[[132 132 127 113]
 [111 132 134 135]
 [117 124 132 132]
 [149 103 147 128]
 [118 126 131 127]
 [140 130 120 126]
 [126 106 100 127]
 [113 126 149 111]
 [139 144 139 130]
 [124 122 127 139]]
->
[[132 127]
 [111 134]
 [117 132]
 [149 147]
 [118 131]
 [140 120]
 [126 100]
 [113 149]
 [139 139]
 [124 127]]

[[127 125 123 126 130 126 127 122 130]
 [120 115 124 122 124 105 134 127 120]
 [124 126 117 125 128 124 128 127 130]
 [136 126 127 114 127 124 129 127 126]
 [128 125 128 126 127 121 132 134 122]
 [135 136 126 127 133 139 128 134 129]
 [125 127 134 134 127 129 126 123 130]
 [134 137 143 132 126 143 123 126 133]]
->
[[127 123 130 127 130]
 [120 124 124 134 120]
 [124 117 128 128 130]
 [136 127 127 129 126]
 [128 128 127 132 122]
 [135 126 133 128 129]
 [125 134 127 126 130]
 [134 143 126 123 133]]

[[125 124 103 143]
 [125 117 107 139]
 [125 122 113 148]
 [125 123 105 143]
 [126 117 110 137]
 [125 122 112 146]
 [125 117 107 137]]
->
[[125 103]
 [125 107]
 [125 113]
 [125 105]
 [126 110]
 [125 112]
 [125 107]]

[[149 121 131 131 139 126 108 128 123 128]
 [147 129 135 129 147 145 126 112 120 138]
 [155 113 141 150 143 146 110 147 122 132]
 [151 116 144 143 132 146 124 135 118 128]
 [149 115 128 131 142 127 137 130 119 137]
 [131 123 110 109 134 111 146 100 123 131]
 [142 120 129 137 134 136 101 128 131 127]]
->
[[149 131 139 108 123]
 [147 135 147 126 120]
 [155 141 143 110 122]
 [151 144 132 124 118]
 [149 128 142 137 119]
 [131 110 134 146 123]
 [142 129 134 101 131]]

[[126 142 122 138 129 156 114 118 149 128 124]
 [126 120 144 120 114 113 127 122 124 110 118]
 [121 119 132 116 112 116 119 107 137 105 101]
 [117 131 115 148 138 131 134 144 124 142 148]]
->
[[126 122 129 114 149 124]
 [126 144 114 127 124 118]
 [121 132 112 119 137 101]
 [117 115 138 134 124 148]]

[[129 119 126 142 126 135 131 128 126]
 [124 120 122 133 131 120 121 137 153]
 [127 137 122 143 118 133 134 135 125]
 [132 131 118 128 120 128 127 130 128]]
->
[[129 126 126 131 126]
 [124 122 131 121 153]
 [127 122 118 134 125]
 [132 118 120 127 128]]
---
[[129 130 108 119]
 [131 122 150 136]
 [122 144 139 133]]
->
[119 150 144]

[[147 151 149]
 [144 147 148]]
->
[149 147]

[[134 129 138]
 [113 100 125]
 [135 121 136]
 [126 121 142]]
->
[138 100 135]

[[138 128 125 123 128]
 [131 125 128 130 127]
 [125 129 132 122 134]
 [153 115 131 119 143]
 [125 123 135 126 122]]
->
[128 130 132 115 125]

[[128 128 128 128]
 [150 134 129 109]
 [134 149 123 138]
 [146 128 131 145]
 [130 121 123 118]]
->
[128 129 149 146]

[[131 115 139 118 126]
 [123 118 156 108 115]
 [142  98 137 119 135]]
->
[126 108 137]

[[132 148 129 121]
 [132 152 111 122]
 [144 132 114 155]]
->
[121 111 132]

[[129 144 129 126]
 [115 111 156 113]
 [134 155 116 131]
 [126 108 148 127]
 [116 121 127 123]]
->
[126 156 155 126]
